Below is a small trained network, with its code and all its weights. Each question gives an input and a target symbol and asks what happens when units are switched off, that is, made to give their printed mean instead of their output.

import numpy as np


def w(rows, s, z=0):
    codes = np.array(rows[::2]) - 128.0
    scale = np.full(codes.shape[1], s)
    scale[-1] = z or s
    return codes * scale


def f(y):
    return np.maximum(y, 0)


def softmax(a):
    e = np.exp(a - a.max(-1, keepdims=True))
    return e / e.sum(-1, keepdims=True)


def log_softmax(a):
    a = a - a.max(-1, keepdims=True)
    return a - np.log(np.exp(a).sum(-1, keepdims=True))


def net(x, mask):
    ids = ['ΛΠΣΩαβδεζηθξτφψ'.index(c) for c in x.split()]
    T = len(ids)
    res = E[ids] + P[:T]
    u = 0
    for l in range(2):
        r = res
        for j in range(3):
            rows = slice(3 * j, 3 * j + 3)
            q, k, v = (r @ M[l][rows].T for M in (Q, K, V))
            z = softmax(np.where(np.tri(T) > 0, q @ k.T / 3**0.5, -1e9)) @ v
            o = O[l][rows]
            res = res + np.where(mask[u + j], z, o[:, -1]) @ o[:, :-1]
        u += 3
        y = f(res @ A[l][:, :-1].T + A[l][:, -1])
        res = res + np.where(mask[u : u + 8], y, B[l][:, -1]) @ B[l][:, :-1]
        u += 8
    return log_softmax(res[-1] @ U[:, :-1].T + U[:, -1])


Q, K, V, O, A, B = {}, {}, {}, {}, {}, {}
E = w([
[202,39,105],'Λ',
[114,203,2],'Π',
[30,89,160],'Σ',
[42,176,73],'Ω',
[137,94,88],'α',
[31,74,190],'β',
[1,187,83],'δ',
[118,125,59],'ε',
[211,121,44],'ζ',
[54,169,63],'η',
[12,124,152],'θ',
[168,95,73],'ξ',
[161,70,99],'τ',
[55,63,193],'φ',
[114,134,188],'ψ',
],0.0083)
P = w([
[185,139,184],'0',
[70,88,9],'1',
[128,183,227],'2',
[56,72,50],'3',
[123,184,229],'4',
[71,84,59],'5',
[126,194,228],'6',
[100,80,89],'7',
[159,155,200],'8',
[210,72,90],'9',
[254,184,71],'10',
],0.0063)
Q[0] = w([
[74,93,90],'0.h0',
[166,210,177],'0.h0',
[77,80,63],'0.h0',
[135,254,214],'0.h1',
[147,167,239],'0.h1',
[78,8,87],'0.h1',
[153,212,201],'0.h2',
[247,229,173],'0.h2',
[171,234,242],'0.h2',
],0.0067)
K[0] = w([
[151,174,162],'0.h0',
[119,56,85],'0.h0',
[174,163,232],'0.h0',
[109,25,28],'0.h1',
[48,85,63],'0.h1',
[116,196,194],'0.h1',
[95,77,40],'0.h2',
[100,2,60],'0.h2',
[101,92,29],'0.h2',
],0.0076)
V[0] = w([
[190,227,76],'0.h0',
[255,184,59],'0.h0',
[15,42,174],'0.h0',
[4,60,114],'0.h1',
[118,154,67],'0.h1',
[201,156,32],'0.h1',
[131,214,37],'0.h2',
[148,167,51],'0.h2',
[156,170,19],'0.h2',
],0.008)
O[0] = w([
[59,65,106,89],'0.h0',
[31,54,177,44],'0.h0',
[213,193,77,215],'0.h0',
[254,144,57,253],'0.h1',
[126,30,105,166],'0.h1',
[78,28,155,110],'0.h1',
[102,34,71,158],'0.h2',
[128,26,112,139],'0.h2',
[101,17,101,145],'0.h2',
],0.0066,0.0019)
A[0] = w([
[181,143,93,104],'0.n0',
[160,124,8,118],'0.n1',
[135,164,119,51],'0.n2',
[194,125,92,123],'0.n3',
[29,62,170,194],'0.n4',
[48,173,150,140],'0.n5',
[108,154,255,189],'0.n6',
[170,144,60,254],'0.n7',
],0.0062,0.0053)
B[0] = w([
[174,78,198,160],'0.n0',
[205,169,225,188],'0.n1',
[136,33,165,132],'0.n2',
[183,111,183,168],'0.n3',
[103,50,58,192],'0.n4',
[77,167,3,142],'0.n5',
[166,48,12,150],'0.n6',
[221,203,138,253],'0.n7',
],0.0052,0.0077)
Q[1] = w([
[104,159,151],'1.h0',
[118,117,164],'1.h0',
[170,134,2],'1.h0',
[143,126,18],'1.h1',
[135,89,198],'1.h1',
[130,95,169],'1.h1',
[39,93,185],'1.h2',
[51,141,239],'1.h2',
[83,184,129],'1.h2',
],0.0071)
K[1] = w([
[98,135,100],'1.h0',
[110,170,135],'1.h0',
[166,113,209],'1.h0',
[167,130,196],'1.h1',
[147,120,45],'1.h1',
[138,107,82],'1.h1',
[190,144,150],'1.h2',
[255,176,123],'1.h2',
[172,95,167],'1.h2',
],0.0097)
V[1] = w([
[2,134,39],'1.h0',
[14,164,63],'1.h0',
[142,54,155],'1.h0',
[151,38,164],'1.h1',
[75,150,25],'1.h1',
[173,40,153],'1.h1',
[97,56,131],'1.h2',
[89,122,111],'1.h2',
[132,186,93],'1.h2',
],0.0077)
O[1] = w([
[221,140,140,42],'1.h0',
[254,134,108,36],'1.h0',
[77,176,222,136],'1.h0',
[89,163,204,132],'1.h1',
[218,56,139,138],'1.h1',
[55,218,226,162],'1.h1',
[112,104,172,253],'1.h2',
[141,55,116,178],'1.h2',
[173,163,90,76],'1.h2',
],0.0076,0.005)
A[1] = w([
[177,28,187,57],'1.n0',
[114,1,149,73],'1.n1',
[57,215,124,112],'1.n2',
[178,201,148,17],'1.n3',
[212,216,166,98],'1.n4',
[100,88,82,71],'1.n5',
[78,59,180,163],'1.n6',
[132,172,111,2],'1.n7',
],0.0067,0.0056)
B[1] = w([
[140,132,2,227],'1.n0',
[106,155,31,220],'1.n1',
[68,112,217,193],'1.n2',
[51,202,232,144],'1.n3',
[133,239,159,190],'1.n4',
[221,209,111,141],'1.n5',
[64,196,98,254],'1.n6',
[101,200,224,136],'1.n7',
],0.0068,0.0053)
U = w([
[85,134,205,174],'Λ',
[219,104,86,194],'Π',
[147,150,144,3],'Σ',
[11,92,130,127],'Ω',
[152,219,199,60],'α',
[133,214,208,78],'β',
[191,106,78,211],'δ',
[200,191,136,140],'ε',
[251,130,31,98],'ζ',
[119,63,14,52],'η',
[124,103,128,178],'θ',
[64,135,152,86],'ξ',
[158,198,163,85],'τ',
[115,110,199,222],'φ',
[35,138,254,142],'ψ',
],0.0064,0.0037)

Each question gives the input, a string of symbols that net reads in full, and the target symbol t.
The units are the heads (3 rows each of Q, K, V and O) and the neurons (one row each of A and B). Each row of codes is followed by its name. A weight is (code - 128) times the scale printed after its matrix; where a second scale follows, it is the last column's (O, A, B and U).
mask holds one flag per unit, layer by layer, with each layer's heads first. A switched-off unit (its flag False) gives its mean, the last column of its rows in O or B, instead of its output. The means were averaged over made-up inputs and are rounded, as every weight is.
A unit's drop is (log p(t) with every unit on - log p(t) with that unit switched off) / (log p(t) with every unit on - log p(t) with every unit switched off).
The circuit of an input: a set's keep is (log p(t) with only the set's units on - log p(t) with every unit switched off) / (log p(t) with every unit on - log p(t) with every unit switched off). Starting from the 12 units with the biggest drops (on a tie, the unit counted first), units are removed one at a time, each time the one whose removal leaves the highest keep (on an exact tie, the one counted first), for as long as the keep stays at least 0.8.
circuit, biggest first: the units of the circuit, biggest drop first
unit that matters most: the unit with the biggest drop
top k neurons: the k neurons with the biggest drops, biggest first
k most important neurons of layer l: the k neurons of layer l with the biggest drops, biggest first
which heads matter: for each layer, one digit per head in row order, 1 if its drop is at least 0.15 and else 0, layers parted by /
drop when u is switched off: that unit's drop, to one decimal
input Σ Ω Λ Λ ζ ξ, target Ω: unit that matters most -> 1.h0
input ψ η ξ, target ζ: which heads matter -> 011 / 110
input β ξ Π Ω ζ Π, target Ω: 2 most important neurons of layer 0 -> (0.n0, 0.n3)
input α α Π ζ Λ ζ ζ α, target Ω: which heads matter -> 111 / 010
input Σ δ β Π, target α: which heads matter -> 110 / 001
input δ δ η δ Ω, target ζ: circuit, biggest first -> (1.h1, 1.h0)
input ζ Π Π β, target η: top 3 neurons -> (1.n0, 1.n1, 0.n4)
input ε ζ Λ τ Λ φ, target ψ: which heads matter -> 001 / 010
input η Π ζ, target η: top 3 neurons -> (1.n0, 1.n1, 0.n4)
input ζ Π ζ ζ, target Ω: which heads matter -> 111 / 011
input τ Π θ, target η: which heads matter -> 011 / 000
input Π ε Ω η Π δ, target η: which heads matter -> 111 / 001
input ζ ζ Λ, target Ω: which heads matter -> 101 / 011
input ζ δ Λ ε ζ ε, target Ω: unit that matters most -> 0.n4
input α Π ζ, target η: which heads matter -> 111 / 000
input Λ ζ ζ Λ, target Ω: which heads matter -> 100 / 010
input η Π τ, target η: top 2 neurons -> (1.n0, 1.n1)
input ε Ω Π Σ, target η: 2 most important neurons of layer 1 -> (1.n1, 1.n0)
input φ Π α Π Ω, target η: drop when 1.h1 is switched off -> 0.3
input Π Π φ α ζ ζ Π ζ δ, target Ω: unit that matters most -> 0.h2
input ψ Ω δ Λ η, target ζ: drop when 0.h1 is switched off -> 0.2
input φ θ β ζ, target α: drop when 1.h1 is switched off -> -0.1
